Each row has a class, written after it.
[ -23  -23   92  284  -66   25 -265   70 -195  428  -34  -63  126  119
  322 -282  -81  477  -91   11 -252 -124   84  125   56  295 -218 -127
  -94  363  129    4 -213  603  215 -189   64  193  303] -> Z
[  46 -178 -105   26 -451  235  105  -71  152   77 -231   23 -457   69
  213 -274   37  239   58  241 -257    1  -79 -208   76  112 -531  616
  -25  155  358   21   38   85 -170  211  216 -290 -476] -> N
[ 198 -583   13   68 -457 -298 -360 -291 -159  145 -187 -147  200 -190
  -59 -180  -24  252  420   52  -74  184  -30  -15  444   -8 -405  161
   15  237 -269   46  168  370 -348   31  -46  -15  160] -> N
[ 356   25  193  -89   33  -84  136 -142  165  141 -184   65   76   81
  252  -65  -85  -42 -179   47 -181   47  330    9 -260  187  -28  -34
 -120 -194  159 -111  -44 -146 -341 -105  394  -25  134] -> N
[-141 -321 -393  -93 -501 -215    6 -138 -157   85  203 -155  -47   84
 -266 -161  -25 -316  356  113 -122  261  -11 -128 -289 -175 -167 -105
  362    5   30 -211  -66  303 -111  -16  197 -107  152] -> U
[-310 -229  308  134 -263    0 -493 -271  174  485 -198 -210 -420 -126
 -342 -353  -68  577  161 -311 -361 -168 -495  201   25 -118 -372   70
  270  450  706 -216  313  170  -13 -428  216 -224 -240] -> T
[ 203   83 -111  220  -86 -304  -56 -189  184  187 -180 -299 -514  107
 -445  -65   40  250  188    5   98  178  260 -101  427  374    6  -28
 -107   48  138 -117  129  -43  -76  511 -436 -196    3] -> H
[-354  182 -269   -6  256   98   32 -218  168  257 -289 -278 -292  105
  -11  184  -77  251 -250 -213 -274   76 -109   99  -98  362  205  155
   88  -93  264 -384 -246  388  301   26  143  227  134] -> U
[ -25 -278  183  -74 -327  -54 -137 -198   56   21  118   35 -239  121
  136 -324  288  116  166  -11  -97 -169  141  -62  329 -222 -190  342
 -138   64  257   51  147   84 -191  -59  261  154  -88] -> F
[  83   95  580  -81 -208 -298 -165 -155  465  170 -157  219  184   78
   66   -2  154  355 -240  240 -200  -74 -191    8   39  113 -114 -201
  -16  245  102  105  199   58  260  -63  388 -320 -160] -> R
[ 237 -125  237 -139   54  177    5 -238  -59  -15 -258  -69   39 -142
 -108 -266   49  -79  504 -152  -13 -139  219  224  540 -293 -177  239
  177  -35  -70 -128  130 -435 -335 -539   66  211  290] -> N
[  29 -402 -253   73 -189  154  -57 -160  -88  115 -307  112  -49  -99
  108  -63  -36  304   23 -235  -58 -344   38  251  459 -139  -49   52
 -121   20 -101 -106   18   15  244  -15 -132  340   -1] -> Z
[ 357 -200  719 -123 -819  268 -311 -243  160  136   48  -48 -524  177
  363 -195  181  225  352  179 -162 -192  724   92  174  -99 -635   81
 -445  269  165  166  123 -592 -225  216  -80  -60  -98] -> H
[ -94 -524  315   86 -899 -106 -206 -128  254  239  143   12 -282  119
  127 -242  120  121  -43  153  -73  151  456 -305 -187  -16 -184  107
 -347  183  190  169   89  338   50  619   10 -179  -42] -> F
[-418  -69  -61  127 -113    9  -86  -90  361  262 -397    2   28  -25
  419  -65 -225  173  -53   30  -80 -172   68  -97  -62  236 -278   -7
   96  -32  250 -211 -121   19  -28 -175  204   17  121] -> F
[  97 -136  335 -352 -349  -64  237 -239   28 -220  515  225  100  -16
 -306   60  124 -245  104  266 -164  277 -145 -110   79 -257 -254  109
  221  -16 -122  -73  139  241 -357 -109  360   10   -2] -> R
[-143  126  -13   -8 -154  120  -97 -145 -216   81  316  129 -103  -68
  -84 -288  220  157  308 -302  -69   -6 -347  -96  173   95  324  341
  130   94  163  -35 -124 -167  -89  311  -90  182 -411] -> N
[-124 -227  244  -19  226  338  -18 -200   98   69 -180  132 -238  -83
   41  128   47  292  164 -141  148  -34 -225  209  380  -67  169  265
   46  -15  -39  -64   78 -167    3  -87  -44  120 -147] -> H
[-171   27   65  114 -356  -59   43 -329    9    6   37  -59  -65   28
   43 -153  253  169  100 -343 -303   97   42   22 -145  -47   58   70
 -184  216   31 -199   37  -81 -108  218 -200  144 -120] -> U
[ 279   55 -257  105 -459   17  144  -68 -193  174   18  143  181  279
  202 -371   65  -52  132  -43   -7 -100  310   15  -98  137 -105 -214
  -61  239   19  -12 -265 -137   81   35  -67  143  101] -> K
[  64 -231  -78  105 -421 -319   63 -316  187  462 -132  399  -76   -8
    3  -82  158  227 -279  326  -50 -167   76 -256 -236  167   96 -215
 -271  636  -81  204  -24  199 -280  234   97  261 -186] -> F
[ 145 -285 -122   30 -102   99  -76 -122  -11   74  -97  -28 -328  -79
  -64 -273   83  172  357 -388  -48 -384 -151  289  193 -210  106  -42
  -62   54  220  -67  177 -474  -13   21 -261  105 -271] -> Z
[  96 -209  379  278 -641  -43 -216   -2   78  349 -284 -122 -191 -184
 -102 -648   -5  219  255 -332 -405 -261  -25  102  245  -69 -256  181
 -212  199  412   97  340  -63  179 -291 -129 -121    9] -> K
[-331  344  -84  -84  160 -105   89  -34  -49 -143  173   31  264  -36
 -142  185 -166   67  278 -251   71  -43 -303   71    0  -42  -36  -47
  329   94 -122  -79   62  -28  351 -126  240 -163   22] -> H
[ -66  192   82 -193 -388 -169  -14  -37  297  -29  201  -17 -473  -31
  -64   39  320  222 -199  609 -455 -201  375 -394  -56  153 -314  458
 -322  333  243  -31   -4  202    2  342  235  -89 -220] -> H
[  20  -35   88   54 -141    4 -404 -197  267  220   32 -375 -348  -24
  -22 -328  -19  129   24 -370  -65  161  344   28  -68 -248 -121  276
 -136  -13  559 -136   -8 -151   21 -326   20   32  107] -> H
[-261 -336  302  154 -328  -60 -218 -161   52  258  120   52 -455   75
 -206  -85  -71  610  -73 -345  395 -122  254   61  360   20   46  -49
 -422   83  240  145  187  186  199  236 -161  391   20] -> K
[-132   44  131 -308   42 -424   17   50  521 -139  150 -121  159    6
   -4   71 -282 -132 -384 -177  -98   80  281 -168 -125  -67 -161  203
  -31  -60  -10  194   14  170  -99 -107  795  211   17] -> U
[-159   79  -57  204  124   36 -383  -88    2  360  -80   67  -61   99
  247  -25  -81  684 -271  -85   83 -240  212  122  285   82 -128 -170
 -162  224  195 -115 -169  -38  140   34  -68  156  -42] -> R
[ 228 -157  517   64 -501   43 -228 -380   36  -34 -342  265  340  -70
   60  -14 -114  -37   98  -66  182  108   46  192 -216  -53 -306  -91
  349  356   76   88  215   64 -389 -592  526 -170  150] -> F
[-266 -283 -254  136   63  101  -93 -209  -96  358 -307  177   40  -23
   77  209  151  316 -227 -378  242 -152  -99   27   79  183  384   31
 -105  482 -151  -51 -100 -122   98  150 -247  359 -238] -> N
[-249  177  201 -110  118  358  376  383   94 -242 -165  358  -96   33
  167  100 -136 -369 -233  195  190 -153   42 -159  -79 -181 -154   80
  336 -285  -18  205   70   24   13 -102  308 -264 -250] -> Z
[ 229 -217  293  -99 -451  120   -3  -92    6  240   67  274  -36  -34
  -33 -149  192  149 -186  319 -189 -303 -141 -158   47  263 -133   86
 -176  229  368   12   70  116    0  144  185   34  -10] -> T
[-171  -57 -248   85  -22 -260  208   30  163 -119 -262    2  311   81
  260 -171   96 -114 -346  268 -135  184  388  -98 -332 -106 -120 -351
   22  -44 -200  -30 -132  298   33   72  199   88  314] -> Z
[ 179  120  322 -183 -579 -141  126 -181  350 -287 -125  198 -149    8
  -32  200  224 -573  -37  102  -98  174  137 -282 -542   88 -243  -90
   32  171  -94  128  196 -182 -722  145  145 -224 -273] -> F
[-146 -108 -104  -75  150   74  224  206 -173 -291   75   70 -255  317
   42  122  -67   41  303   40  319  -35   33  353   30   94  -16 -436
  428 -242 -189 -194 -222  251  373 -284 -186  138  158] -> T
[-669  -59  210   15 -414  427 -145  -66  238  248  243  -73 -520  -57
  -43  115  -89  116  -22  -31 -204   84  100 -309  296  -67 -235  497
 -197 -119  249  -27   51  221  103  446  160   27   28] -> Z
[ -72  207   15   60  169  -49  187 -199   21  -72 -137  169  202  122
  -63  -45  248  205   50 -155 -123   81  -66   63 -144   76   97 -126
  -69   23  -86 -391  -44  201  -90  -65   54   40  210] -> K
[  64  -97  -45   21  226 -156  138 -244  -57  -86  157  -99  355  177
  -32   49  112  160    5 -196  131  137  -63  106 -120   59  463 -213
 -239  -76 -123 -174  -49  202   90  238 -234  208   14] -> R
[-245   -5  366  234 -346   36 -127   92  506  295 -506 -104 -589  -83
   26 -179 -111   48 -282   15  -12 -234  400 -323   34  464 -136  329
 -202 -158  793  -21  207 -151 -329   59   96 -209 -130] -> K
[ -14 -156    2  -85 -168 -213  232 -140   48  185 -227   24 -117   62
  -25    1 -184   76  -33   57   14  -24   17  -82 -125  450  -95   64
   48   -2  155  -14    1  328 -202 -153  436  107   18] -> R
[ 250 -239   96  -96 -831   13   78 -254   63  321  301  216 -513   59
 -104 -171  213   91   18  463 -200 -317   79  -24 -126   48  -59  -38
  -95  427  508   94   89 -246   16  168   10  -22 -310] -> K
[-385  296  288   25  370 -260  -69    6  426 -100 -130  -20  866   52
  202   13  -15 -132 -219 -451 -211  278 -151 -133 -339   37  146 -122
  141 -178 -189 -399 -134  -15 -140 -378  291  -55  -20] -> T
[  68 -150  -78  104 -149   51 -120 -278  -81  196 -163  111 -215  253
  -71  224  141  200 -120  -57   65  123  384   62  -64  303  226 -178
 -126   21  -54 -327 -184  388 -129  265   34  164  191] -> Z
[-116  270  155  245 -548 -126 -203 -299  130  275 -241  -51 -607   20
  114 -316   18  240  179   -6 -337    6  258  -87  249   68 -558   26
   -3   50  394  -13  149   44 -430   65   73 -159  150] -> U
[-169    7  307   54  -64  -45  148 -471   79  340 -366 -114 -149  -34
 -116  105  -37    9  -50  -15 -310  291   31   26  -21  102  -39  -21
  -45  -93   41 -145  215  105 -393 -239  314  135  278] -> N
[ 282 -201 -175   60  106 -410  372 -102  184  -73 -346  204  107  -19
   28   78   56  144 -122  271   60   65  173    2   47  195  232  -72
   26   27 -296   -8   29  112  -40  193    6 -200   10] -> T
[-230  131  697  178    0  628  238   13  319  -29  446  323 -331  161
  366 -298  297   35 -134   40  -43   -3   11  -49  165  -50   62  178
 -229  -86  515   -9    8 -267 -166   59  -88  246  110] -> F
[ 137 -239 -200  -10 -469  -67  -39 -208 -185  -95  384  113 -147   56
  -27 -275  236  234  369  -89   64 -106   14   22  287  -64   58  272
  -53  203  107  -28  -65   65   65  207  -98  215  -61] -> U
[-164  301  -48   81   85 -375   41 -232  111  -81 -564 -421   98  -58
   43  -16  -16 -109  306   66  -23  384 -403   25 -217   65 -264 -451
  384  -69 -176   42  159   72 -158 -122 -395 -289   90] -> U
[-215  177  -72  -79  -66 -154  191  -28  289  138 -128  189 -422  138
  322 -505  263  474 -189  309 -122 -142  106 -119   20  176 -209   14
   51   77  339   40 -248  -35   78  176  148  213 -209] -> K
[-229  -24  -31  164  -37   53  155 -194 -150  -63 -284   83  386  166
  123   25  290  -52  -66 -225  196  261  204 -112  -53   73  292   45
   24  -24 -209 -271  -78   53   43  112 -173   27   62] -> N
[ 475 -147 -282  -55  252 -302  105  138  -14 -349   15 -111  255  -57
 -103  429 -166 -199  -60  501    4  244  434  144 -115 -142 -249 -159
  131  222 -560   -5   11  129 -200 -188   86 -295  242] -> H
[-324  -82 -211   63  147   28 -396   72  143   17  -79 -388 -388   45
  140   40 -228    4  209 -413  153   46  208  117   42   -4  -68   55
  -44 -300  200  -75 -102    7    9 -233   53  210  284] -> F
[ -71   68 -591  250 -417 -134  -61 -382 -460   55  -84   14  -33   95
 -226  -73  194   27  346  118   42  458 -310  -87  -88  107 -210 -133
  230  288 -153 -148 -135  476 -397 -102 -142   80   74] -> K
[ -16 -189  -24  209 -863  -90  231  -44   85  -38 -355  196   89   58
  219 -494  272 -159  110  138  -23 -426  353 -295 -223  184 -366  -29
 -260  456  252  120  138   -9 -186  -30   32    8   94] -> R
[-172  501  301   70  549  -14    2  -50  212  155 -408  -77 -124   90
   89   43 -299  292   97 -305  150   98  142   93  -59  270 -123 -178
  132 -162  -25 -166  -95  -32 -224 -274   67   -8  175] -> F
[-134   30  115  213   18  203   28 -201  103  -35   80  170  -24   59
  -98   -8  197  -93 -146 -556  222  374  135   39  286 -139  260  -20
  -38   -5  -58  -50   63 -378 -113  291 -154  175  142] -> H
[  -8 -486  -37   15 -452  170  443  248   82   37   65  147 -459  119
  146 -572  213  -79  -30  457 -400 -299  225 -208  -92  -19 -402  212
 -253 -115  497 -164   32  132  -76  -79  213   51  115] -> T
[ 149  103  -10 -175    7  207 -308 -124  336   71  272 -290 -503   90
  -47    8  -41   -8 -150 -126 -150 -109  379   88   40  -72 -171  175
 -106  193  454  -23 -147 -119 -244   46  178  296  152] -> U
[-208  110   96    8  388  176  152  -43 -153   27 -216  -72  -56   78
 -111  404 -284   42 -384 -122  -27  111  272  199   26  260  199  -72
   28 -400  -38 -298  -75  219  -59  -69  339  326  323] -> U
[  75  174  440 -153  349   -3 -616 -299  -67  149  149 -278   70  113
  -14  150  228  503  123 -171  -58   19  130  122  107   22  170  253
 -146  255   68 -224 -103  176 -217  -58   17   -1 -155] -> R
[ -85  -32 -420 -130  -41  183  -31  -14    3   89  133  -21 -296  172
   80  218 -185   73  253 -227   48 -297 -287  144  376  241  -67  155
  125   40   51  -19 -169  -82  195  -38  169  286 -224] -> Z
[-272 -136  210  -53  -96 -311  -76  154  320  -54 -208  -75  166   99
  111 -275 -100   32 -247 -203   39 -113   80 -133  131  103 -360   18
   12   91  105  265  124  220  -92 -157  519  196  -94] -> R
[ 114   54 -155 -334  118  140    4  -80   39  239 -157  -76  -39  -22
 -270  433 -198 -203 -184  326 -371   37 -126   61 -648  -24 -245  -22
  300  185   66 -379 -116  219   31 -623  563 -236   18] -> H
[-150   50   53  336 -117  466  294  254  121   79  217  226 -249  348
  328 -516  192  239  -80   66 -162  -54   58  -22  259  154 -316  120
 -137  236  324  -93 -203  -43  253   40  -41  170   80] -> H
[-144  223  383 -135   76   37   26 -198  302 -217 -148 -164  329  162
  -25  117  -10 -137  118 -152 -134  297 -246   42   29  108 -280   28
  306   35 -199 -171  -47  371 -158 -439  210   84  101] -> T
[ -31  -84 -227  -58  -84 -243   44   -1  -41   59   46   43  130  108
   20    3  180   -9   81   59  -98   -5  190 -115 -252    8  220 -160
  -19  176 -355 -139 -204  126  128  345 -228  -20 -158] -> F
[  60  148  106  119  246   75   81  -83  -30 -153  -61 -164  -75  111
  -45  252  195   91  -65   21  -55  -65  173  137   17  145  162 -231
 -348   71  -88 -114   92 -165 -122  242 -372  111   91] -> T
[ 353 -351 -219   45 -205 -127   72 -256 -159  236 -307  -14 -133  -86
 -137 -222   12 -101  185 -208  -65  -44   -3  188   84 -135  154 -193
  -84  -49  -51   68  157 -164 -109  -64 -132  187  104] -> N
[-374 -212  179  330  227  -97 -388   74  385  204 -392 -445 -211   99
  -76 -430  179  556  107  -25 -202  -51  -73  -63  182   69 -184  209
 -246   89  464 -340  159  358   51 -294  -55  -96   55] -> N
[-371 -195 -295  257  141   -1  245    1  -48    1   11   -7  189  155
  -37 -105  223  122 -232 -131  176  332 -107 -194 -241   65  191  -37
 -138   91   26 -206  -47  352   98  252 -105   92  117] -> Z
[-320 -442   10  204 -202   -3   53  404  521  306 -361  281 -362   52
  334 -585  213 -223 -536  282 -301 -142  245 -237 -304 -150 -254 -116
   27  116  441   91   -4    9 -319 -209  396  -66  -18] -> K
